Below is a small trained network, with its code and all its weights. Each question gives an input and a class and asks what happens when units are switched off, that is, made to give their printed mean instead of their output.

import numpy as np


def w(rows, s, z=0):
    codes = np.array(rows[::2]) - 128.0
    scale = np.full(codes.shape[1], s)
    scale[-1] = z or s
    return codes * scale


def f(y):
    return np.maximum(y, 0)


def log_softmax(a):
    a = a - a.max(-1, keepdims=True)
    return a - np.log(np.exp(a).sum(-1, keepdims=True))


def net(x, mask):
    res = np.array(x, float).reshape(1, 7) / 4 @ E
    y = f(res @ A[0][:, :-1].T + A[0][:, -1])
    res = res + np.where(mask, y, B[0][:, -1]) @ B[0][:, :-1]
    return log_softmax(res[-1] @ U[:, :-1].T + U[:, -1])


A, B = {}, {}
E = w([
[223,175,125,133,157],'x0',
[200,139,137,208,38],'x1',
[105,3,103,173,205],'x2',
[195,73,175,53,102],'x3',
[192,73,150,127,133],'x4',
[194,113,6,140,140],'x5',
[152,156,54,109,137],'x6',
],0.0074)
A[0] = w([
[70,243,118,92,65,215],'n1',
[228,95,189,75,101,196],'n2',
[135,63,108,231,102,192],'n3',
[185,124,231,79,80,208],'n4',
[234,154,2,134,79,255],'n5',
[114,118,127,77,129,195],'n6',
[134,169,158,176,6,219],'n7',
[85,123,178,56,250,196],'n8',
[134,71,172,233,69,171],'n9',
[98,104,99,65,189,176],'n10',
[123,70,134,248,56,109],'n11',
[139,100,163,55,58,196],'n12',
[49,42,128,145,189,201],'n13',
[190,154,186,122,99,253],'n14',
[157,114,174,52,201,205],'n15',
[153,100,5,134,129,163],'n16',
[101,242,130,117,139,110],'n17',
[166,173,67,206,146,185],'n18',
],0.0096,0.0047)
B[0] = w([
[113,152,144,144,43,245],'n1',
[132,74,119,124,95,228],'n2',
[110,254,131,127,110,192],'n3',
[147,105,96,119,71,243],'n4',
[122,129,70,130,96,254],'n5',
[125,109,135,161,83,174],'n6',
[126,112,125,105,83,230],'n7',
[178,91,156,197,126,237],'n8',
[121,207,198,111,65,200],'n9',
[164,110,103,136,123,192],'n10',
[89,160,130,95,106,183],'n11',
[173,125,99,129,87,207],'n12',
[127,113,119,195,100,231],'n13',
[110,105,78,152,53,227],'n14',
[161,73,196,176,65,210],'n15',
[79,144,55,133,149,195],'n16',
[116,174,192,132,116,197],'n17',
[43,189,88,63,111,198],'n18',
],0.0098)
U = w([
[105,158,128,89,63,209],'0',
[191,4,123,182,100,163],'1',
[94,144,175,193,125,121],'2',
[161,107,169,75,195,12],'3',
[98,89,149,46,155,2],'4',
[75,128,41,136,153,135],'5',
],0.012,0.0028)

Each question gives the input, the list of numbers given to net, and the class t.
The units are the neurons (one row each of A and B). Each row of codes is followed by its name. A weight is (code - 128) times the scale printed after its matrix; where a second scale follows, it is the last column's (A, B and U).
mask holds one flag per neuron, in row order. A switched-off neuron (its flag False) gives its mean, the last column of its row in B, instead of its output. The means were averaged over made-up inputs and are rounded, as every weight is.
A unit's drop is (log p(t) with every unit on - log p(t) with that unit switched off) / (log p(t) with every unit on - log p(t) with every unit switched off).
The circuit of an input: a set's keep is (log p(t) with only the set's units on - log p(t) with every unit switched off) / (log p(t) with every unit on - log p(t) with every unit switched off). Starting from the 12 units with the biggest drops (on a tie, the unit counted first), units are removed one at a time, each time the one whose removal leaves the highest keep (on an exact tie, the one counted first), for as long as the keep stays at least 0.8.
units of the circuit, in order: the units of the circuit, biggest drop first
k most important neurons: the k neurons with the biggest drops, biggest first
drop when u is switched off: that unit's drop, to one decimal
input [1,-6,8,-8,-3,-5,3], class 1: units of the circuit, in order -> n8
input [5,2,4,2,7,1,2], class 0: units of the circuit, in order -> n3; n8
input [-6,-1,8,-8,1,5,-8], class 2: units of the circuit, in order -> n13; n3
input [6,-8,-5,7,-8,-2,6], class 1: units of the circuit, in order -> n8; n15; n18
input [5,3,-4,8,-1,-1,7], class 1: units of the circuit, in order -> n2; n3
input [4,3,7,-3,-2,-5,4], class 5: units of the circuit, in order -> n15; n1
input [-2,3,7,-5,-6,1,-8], class 2: 2 most important neurons -> n13; n4
input [-1,6,8,0,4,-8,-7], class 2: 3 most important neurons -> n13; n18; n5
input [-2,6,3,5,5,-4,-1], class 0: 2 most important neurons -> n9; n3
input [-5,5,8,6,5,5,5], class 0: 3 most important neurons -> n9; n3; n11
input [8,5,3,0,7,7,0], class 0: drop when n16 is switched off -> -0.3
input [-3,-1,-2,-5,-5,8,-7], class 5: drop when n15 is switched off -> 0.2
input [2,5,5,-3,0,-2,3], class 0: drop when n9 is switched off -> 0.2
input [3,2,0,-8,-8,8,-1], class 5: units of the circuit, in order -> n16
